[146 117 116 132 130 108 137 157 136 170 126 162 170 152 158 154 172  98
 131 131 164 128 149 170 142]  Z959
[171 152 146 178 152 178  76 151 146 136 146  95 128  58  97 127  37  69
 146 178  69  69  69 149  69]  Z858
[111 122 141 105 113 124 133 162 144 108 105 127 123 150 158 131 158  99
 145  89 160  89 137 121 113]  Z222
[174  95 114  94 166  86 135  99 100 135  99 214 230  95 144 122  79 145
 145  98 108  76 155  92  83]  Z748
[111 122 141 105 113 124 133 162 144 108 105 127 123 150 158 131 158 151
 101  82 187 112 165 110 149]  Z825
[136 138 122 156 110 142 140 142 149 146 151 102  84 152 114 129 121 145
 121 155 136 169 123 145 162]  Z476
[163 152 128 139 152 145  90  78  85 146 148 115 146  79 106 138  70 107
 135 175  89 157 105 127 127]  Z634
howmany Z959: [170] -> 3
howmany Z476: [136] -> 2
howmany Z858: [146] -> 4
howmany Z748: [146] -> 0

[ 98 184 219 124  98 103]  Z805
[ 93 151 145  83  96 128]  Z673
[173 152 175 160  60 160]  Z588
[ 60 171 117 200 200 117]  Z7
[62 61 61 61 61 61]  Z399
[168  89 148 133  93 140]  Z818
[107 152 212 152 152 152]  Z563
howmany Z7: [117] -> 2
howmany Z805: [124] -> 1
howmany Z673: [128] -> 1
howmany Z399: [61] -> 5
howmany Z563: [211] -> 0
howmany Z563: [152] -> 4
howmany Z563: [212] -> 1

[141  97 129  87 130 140] : Z579
[137 169 144 191 147 165] : Z900
[ 91 112 108 112 108 108] : Z836
[114 114 114 154 159 114] : Z735
[158  95 120 120 190 227] : Z538
[160 159 155 169 188  94] : Z173
[154 115 141 132 160 113] : Z304
[103  94 105  98 114 156] : Z609
[113 157 137 113 113 113] : Z15
[189 132 150 150 150 189] : Z185
howmany Z836: [112] -> 2
howmany Z735: [114] -> 4
howmany Z15: [113] -> 4
howmany Z173: [188] -> 1
howmany Z185: [189] -> 2
howmany Z15: [112] -> 0

[139  81 165 143 139 110  92 143 100 143  64 135 110 139 120 114 139 139
 122 180 153 139 139 147 123 141 119 128 135 139 115  72 150 137 210 153
 125 125 134 155 144  68 154 122 139 138 120  90] = Z831
[124 152 114  91 116 123 126 131 141 120 134 112 127 117 104 133 111 124
  98 117 116 101  97 131 143  79 132 217 141 105 119  66 156 155 140 165
 111 114  77 131 184 119 115 173 111 129 145  40] = Z38
[104 171 129 100 121 116 122 150  95 145  81 135 115 182 153 116 115 154
 127 179 129 104 151  99 124 114 133 155 139 123 141 130 117 138 133 141
 106 221 144 151 149 133  98 129 104 100  96 114] = Z696
[ 57 122  83 143 145 122 214 112  49  92  66 111 113 156  90 136 145  98
 140 105 136 148 148 151 136 157 140 117 105 101 141 129 104 154 121 124
 162 109 158 117 153 173 117 135 101 110 111 158] = Z32
[114  74 150 170 154 149 157 147 220  93 165 112 108 163 199 106 134 132
 134 127 124  79 164 130 143 143 138  96 138 143 117 111 125 139  67 148
 111 153 144  88 155  69 109 178 112 162 142  35] = Z86
[ 89 144 170 122 155 110 148 123 158 103 116 133 161 117 135 144 124 158
 127 148 110 115 120 109 130 106 122 133 121 132 117 121 205 129  63 135
 128 114 163 184 137 104 145 111 134 108 115 107] = Z244
[ 89 144 170 122 155 110 148 123 158 103 116 133 161 117 135 144 124 158
 127 148 110 115 120 109 130 106 122 133 121 132 117 121 205 129  63 135
 128 114 122 184 137 104 145 111 134 108 115 107] = Z484
[192 100 136  97 112 149 136  82 117 157 100 122 114 141 143 107 125  97
 139 146 115 114 115 124  85 110 131  91 147 122 136 119  98 130 143 160
 127  97 137 146 181  92 113 115 124  99 131  94] = Z485
[ 97 197 102 167 173 153 181 141  80 146 115 123 143 126 171 115 127 125
 120  90 130 124 131 100 130 201 121 103 100 103 120 174 179 156 205 145
 125 154  81  83 126 108 134 128 154 148 159 112] = Z608
[110 148 133 112 135 136 149 141 121 124 135 137 134 151 156  97 123 133
 137 106 133 170 113 105 130 133 146 112 141 123 123 185 112  82 102 142
 146 149 137 130 129 175 132 102 147 127 144 101] = Z557
howmany Z485: [124] -> 2
howmany Z696: [104] -> 3

[133 139 146 129 170 178 192 174 173 145 150 131  98 127 112 161 107 134
 153 125 153 118  74  81  54  85 132 107  96 153 162 179 162 121 126 130
 149 141 155 149 135 125 129 137]  Z439
[132 137 117 151 138 120 152  79 143  53 107  87 137 138 143  64 154 148
  61 124  31  68 202 170 163 139 107 144 144  78 128  85 154 155 124 147
 161  76 135 119 187 113 152 179]  Z674
[134 144 149 117 174 169 220 207 160 144 154 146 124 128 114 162 107 111
 129 131 182  84  99  83  44  78 119  96 112 126 165 169 185 122 130 132
 141 157 145 162 134 183 138 155]  Z384
[129 133 117 130 116  96 138 113  85  84 111 121 171 133 147  82 149 116
  60 143  77  69 213 124 171 147 102 137 165  92  86  75 146 145 129 135
 129 113 110 124 155 100 150 164]  Z980
[121 112 129 116 105 126  69 127 126 183 136 147 126 119 117 168 115 126
 194 118 190 208 126 109 130 137 155 129 112 175 163 155  79 108 131 111
  99 153 122 118  79 118 101  70]  Z347
[123 117 131 122 113 131  86 126 142 168 134 139 122 122 119 159 117 130
 180 123 175 189 127 112 125 132 150 129 113 162 155 152  92 113 129 115
 111 142 127 121  92 126 108  86]  Z867
howmany Z867: [126] -> 2
howmany Z347: [126] -> 5
howmany Z867: [118] -> 0
howmany Z439: [125] -> 2
howmany Z674: [78] -> 1

[183 106 163 122 180 133 111 175 130 149 144  83 124 106 149  73] -> Z8
[128 157  77 128 128 134 215 124  77 141  67 114 119  91 128 128] -> Z794
[157 156  78 157 162 157  88 153 153 157 151 112 166 157 158 153] -> Z646
[104 128 133 137 133 143  78 112 152 134 155 155 137 157 121 147] -> Z22
[ 80 111 114 101 107  82 168 109 119 129 109 168  96 124 112 181] -> Z359
[ 89 133 118 145 175 142 176 154 118 118 134 169 118 132 169 125] -> Z671
howmany Z22: [155] -> 2
howmany Z794: [77] -> 2
howmany Z671: [118] -> 4
howmany Z8: [180] -> 1
howmany Z22: [133] -> 2
howmany Z646: [153] -> 3
howmany Z671: [132] -> 1

[ 80  96  83 170  64  95  96  80 178] : Z992
[202 158  85 100 137 203 159 195 100] : Z323
[178 196  66  69  69 196 196 178  89] : Z587
[121 121  54 175  84 121  84 121  84] : Z116
[ 86  63 165  83 195  69 177 133  81] : Z729
[127  99 138 145 131 127 126 119 128] : Z495
[ 87  91 188 137 166 185 114  70 155] : Z49
howmany Z495: [127] -> 2
howmany Z587: [196] -> 3
howmany Z116: [84] -> 3
howmany Z992: [96] -> 2
howmany Z495: [146] -> 0
howmany Z49: [87] -> 1

[122 181  90 150  89  87 181 156] : Z214
[169 169 168 143 174 169 174 174] : Z756
[ 57  71  95 199  68  88 111  82] : Z146
[149 132 158 188  85  39  56  48] : Z199
[141  78  78 194  78  78  59  48] : Z876
[106 106 106 106  85  63  90  26] : Z827
howmany Z827: [105] -> 0
howmany Z756: [174] -> 3
howmany Z214: [90] -> 1
howmany Z756: [169] -> 3
howmany Z876: [78] -> 4

[104  95 127  98 174 152 118  97 164 149 140 131 117 121 128  66 140 149
 125 174 174  50 134  99 141 128 149  89 195  87 103 124 176 192 110 162
 162]  Z342
[139  93  87 141 129  97 137 123 120 120  92 124 113 117 135 109 154 186
  87 179 142  93 112 157 116 103 134  99 130 132 125 120  80 148 118 146
 115]  Z480
[ 42 126 145 102 132  50 155 162 143 135 151 118 108 136  82 133 116 164
 119 201 123 118 125  77 115 158  57 164 178 141 110 148  97 113 154  54
 152]  Z278
[162 119 167 104 112 147 123 126 128 140 114 117  93 158 122 142 156 135
 112 114 140 151 140 142  94 131 135 140  96 173 137 110  79 173 140 110
 122]  Z46
[132 135 152  98 143 135 104 104 149 148 104 138 178  81  73  89 146 114
  38 100 128 141 158 134 157  73  63 103 135  40  78 101 130  94 146 146
 135]  Z75
[167 152 156 138 185 121 153  97 115 134  98 175 127 158 131 120 160 118
 162 186 135 114  90 131 114 108  97 140 141  74 159 115 175 142 129 159
 124]  Z393
[180 131 136 125 135 154 110 123 181 146  86 125  86 182 141  81 105 148
 150 142 132 109 113 111  88 130 148  67 109  98 141 110 147 163 121 161
 105]  Z275
[150 186 125  62 147  75 120 204 126  71 100 147  75 126 105  62  99 160
 209 196  75 109 112 124 126 115 125  88 122 120 184 126 125 122 147 160
 147]  Z373
[150  91 169 160  94  76 126 162 135 103 156 114 103 158  86 149 125 134
 141 163 144 170  84  99 106 175 102 161 129 164 130 134  89 199 167 129
 144]  Z264
howmany Z342: [149] -> 3
howmany Z75: [73] -> 2
howmany Z373: [125] -> 3
howmany Z46: [139] -> 0
howmany Z264: [102] -> 1
howmany Z373: [147] -> 4

[164 127 165 217]  Z611
[102 146 126 102]  Z548
[164 164  85 127]  Z380
howmany Z548: [146] -> 1
howmany Z380: [164] -> 2
howmany Z611: [127] -> 1
howmany Z548: [126] -> 1
howmany Z380: [85] -> 1

[114  34 106 113 113 150 104 122  76 125  92 172 151 168 150 185 150]  Z157
[157  73  90 143  76 143 170  90 101  63 155 193 125 225  65  90 157]  Z651
[184  33 194 143  92 165 168 160 116 168 149 168 161 235  87  80 168]  Z105
[157 215 133 190 143 190 189 192 192 192 190 122 190 192 183 115 208]  Z667
[195  90  89 177  83 161  79  85  66 144 195 189 195 161 187 195 161]  Z737
howmany Z651: [91] -> 0
howmany Z105: [168] -> 4
howmany Z737: [195] -> 4
howmany Z157: [114] -> 1
howmany Z667: [190] -> 4
howmany Z651: [157] -> 2
howmany Z667: [192] -> 4

[149 114 114 148 149 149] -> Z436
[152 133 122 216 152 129] -> Z766
[ 68  64  74 104 168 152] -> Z308
[123 134 115 217 231 123] -> Z128
howmany Z766: [133] -> 1
howmany Z436: [149] -> 3
howmany Z128: [217] -> 1

[151 111 179 123 142 111  58 162 140 128 152 151 151] : Z618
[136  94 165 148 129 121  55 141 126  88 160 112 157] : Z788
[144  82 147 155 117 118  63 145 136  68 174 125 137] : Z807
[144  87 165 144 129 116  49 136 114  91 153 109 158] : Z809
[145  91  51 145 120  88  51  51 131 145  52  88  88] : Z745
howmany Z745: [144] -> 0
howmany Z745: [51] -> 3
howmany Z745: [52] -> 1
howmany Z618: [151] -> 3
howmany Z618: [152] -> 1
howmany Z807: [137] -> 1

[ 86 190  49 166 135 171  62 120 144 115 155 155 129 152  65 105 133 194
  83 108  55 150 123 184 112 157 162  81  78 133 122] : Z659
[101 138 110  99 120 200 124 122  85 176 153 126 185 181 129 129 121 156
  72 117 134 105 138 185 103 126 128  74  64 101  87] : Z905
[103 132 119  94 123 200 133 119  86 103 151 125 185 180 132 130 127 149
 119 119 136 119 140 184 103 125 127 125  75 102  82] : Z774
[103 128 126  91 124 198 139 116  89 184 149 125 182 178 135 131 133 143
  86 129 139 101 142 183 103 125 127  79  87 103  77] : Z57
[ 68 175  83 138 113 202  91 113 120 144 156 137 154 156 122 141 111 190
  91 128 139 112 135 180 102 151 145  66  50  98  91] : Z418
[103 126 132  90 126 197 144 111  93 186 147 124 176 175 139 134 138 138
  97 135 143 101 144 181 103 126 126  80 100 102  72] : Z933
[ 80 162  90 124 114 202 101 118 104 155 155 133 167 168 125 137 111 181
  80 120 137 109 135 182 102 141 138  68  48  99  91] : Z613
[144 106 138 120 125 165 137  90 106 187 111 114 116 165 135 154 132 125
 144 124 146 113 134 163 130 104 136  93 176 105  37] : Z949
howmany Z774: [119] -> 5
howmany Z774: [103] -> 3

[ 82 173 173 152 173  99 120 154 154 138 173] -> Z457
[ 60 139  94 176  63 174  94 170 103 187  98] -> Z54
[213 141  99  35 211  61 200 122 106 101 200] -> Z845
[138 137 110 140  98 184 174 174 110 140 127] -> Z58
[229 145  82 129  81 121 130 121 124  80  80] -> Z339
howmany Z457: [139] -> 0
howmany Z339: [82] -> 1
howmany Z457: [173] -> 4
howmany Z845: [122] -> 1
howmany Z58: [98] -> 1
howmany Z58: [140] -> 2
howmany Z845: [200] -> 2

[105  84 106  93  83 156 113 122 110 123 110 124 136 168 180 134 112 114
 123 153 149 136 136 102 136  96 179  76 113 163 108] : Z761
[120 110 104  93 145 110 128 116 110 143 110 124 119 189 182 138 118 137
 112 129 152 143 169 143 154 128 133  95 128 110 129] : Z322
[103 102 106  93 136  80 110 179 110 123 101 124 119  84 146 134 108  84
  50 144 152 143 136 137 191  96 106 130 119 163 129] : Z658
[123  60 106  93 136  98 128  92 110 117 132  85 119 168 146  82 149 158
 144 153 152 163 142 109 154 117 154 124  82 176 109] : Z403
[ 96 148 106 124 149  98 128 122 110 144 137 124 152 157 146 134 116 114
 112 151 132 143 136 132 137 112 107  83 128 145 129] : Z620
[ 54  98 106  93 157  94 128 135 115 119  90 124 119 157 146 125 108 114
 171 175 146 136 100 144 162  96 133 124 128 166 129] : Z19
[141  72 139  93 200  98 128 122 110 123 110 124 119 115 146 134 108 114
 162 118 152 209 156 133 125 113 158  97 128 163 129] : Z898
[130 123  69 122 136  98 156  82 177 143 162  96  96 116 146 134  99 114
  82 153 161  64 119 132 112  96 133 124  82 163  76] : Z712
[103  98 106  93 125  98 128 129 117  90 110  76 119 157 146 134 108 114
 112 166 152 117 136 127 154  87 117 124 133 163 129] : Z700
[103  98 118 112 136 112  89 129 110 123 110 124 126 157 146 141 108 114
  80 153 152 143 136 132 190  96  99 131 128 163 137] : Z631
[120  42 104  93 145 110 128 116 172 176 110 124 119 189 182 138 118 114
 118 172 172 143 136 132 169  89 101 118 141 163 129] : Z525
howmany Z19: [114] -> 1
howmany Z322: [143] -> 3
howmany Z620: [116] -> 1
howmany Z631: [131] -> 1
howmany Z761: [135] -> 0
howmany Z525: [172] -> 3
howmany Z712: [82] -> 3

[115  87 157  79 131  93  70 111 141 218 119 225]  Z358
[ 97 107 142 113  92  95  92  94  87  88 147 103]  Z989
[ 97 107 171 113  92  95  92 147  65  88 147 103]  Z553
howmany Z553: [88] -> 1
howmany Z358: [141] -> 1

[123 131 106 190 110 110  68 130 165]  Z684
[163 160 106 130 112 170 127 115 123]  Z96
[143 162 105 134  92 132 123 144 136]  Z956
[108 122 174 104 134 157 149 116 137]  Z106
[111 120 133 181 121 126  76 118 170]  Z824
[133  98 128 119 169 121 137 112 101]  Z880
[150 163 141 138 107 211 116  94 152]  Z104
[131 126 133  68 138 109 187 149  68]  Z494
[128 149 126 102 104 121 153 151 122]  Z353
[112 140 138 168 101 141  88 125 176]  Z828
[136 132 162  99 142 190 153  96 123]  Z906
howmany Z906: [153] -> 1
howmany Z494: [68] -> 2

[137 136 136  44 109 109] -> Z341
[147 116 128  51 125 108] -> Z526
[ 98 129 131 108 130 132] -> Z136
[155  79  79  79 123 155] -> Z685
[121 115 135  45 110  78] -> Z630
[147 116 128  51 125 111] -> Z804
[ 91 124 135  91  91 126] -> Z647
howmany Z630: [78] -> 1
howmany Z685: [80] -> 0
howmany Z647: [91] -> 3
howmany Z341: [137] -> 1

[ 45  44 114  26  26 129] = Z284
[ 86 132 177 189 121 100] = Z407
[233 130 119 130 173 234] = Z171
howmany Z284: [43] -> 0
howmany Z171: [233] -> 1

[144 134 174 174 149 118 108 117 108 122 132] : Z919
[151 120 168  96 158 101 115 105 158  98 166] : Z291
[123 152  96 197  79 187 182 155  75 187 173] : Z625
[104 142  88 211  80 205 182 174 109 191 158] : Z556
[167 168 167  96 130 130  95  90 126 136 181] : Z293
howmany Z919: [108] -> 2
howmany Z293: [167] -> 2

[ 81 193 193  81  81 193  81 193] = Z902
[192 112 192 186 114 113  54  91] = Z839
[114 112 175 121 114 204 131 121] = Z356
howmany Z902: [193] -> 4
howmany Z356: [121] -> 2
howmany Z839: [111] -> 0

[102 102 106 106 106] = Z504
[79 79 79 79 96] = Z813
[141 123 111 145 132] = Z175
[141 123 111 139 142] = Z425
[103 103 135 107 103] = Z91
[ 94 185 105 165 136] = Z519
[ 94 105  94 105 105] = Z151
howmany Z504: [107] -> 0
howmany Z151: [94] -> 2
howmany Z151: [106] -> 0
howmany Z91: [103] -> 3
howmany Z813: [80] -> 0
howmany Z504: [106] -> 3

[173 222 147 147] : Z850
[143  99 166 199] : Z550
[154 140 104 199] : Z87
[114 221 149 151] : Z750
[162 198 198 198] : Z141
howmany Z141: [162] -> 1
howmany Z850: [221] -> 0
howmany Z141: [198] -> 3

[109 109  77 143 109  77] : Z383
[ 74 209 110 165 121 109] : Z357
[121 131 113 183 141  97] : Z292
[146 149 110 136 149 123] : Z977
howmany Z977: [110] -> 1
howmany Z383: [108] -> 0
howmany Z383: [143] -> 1

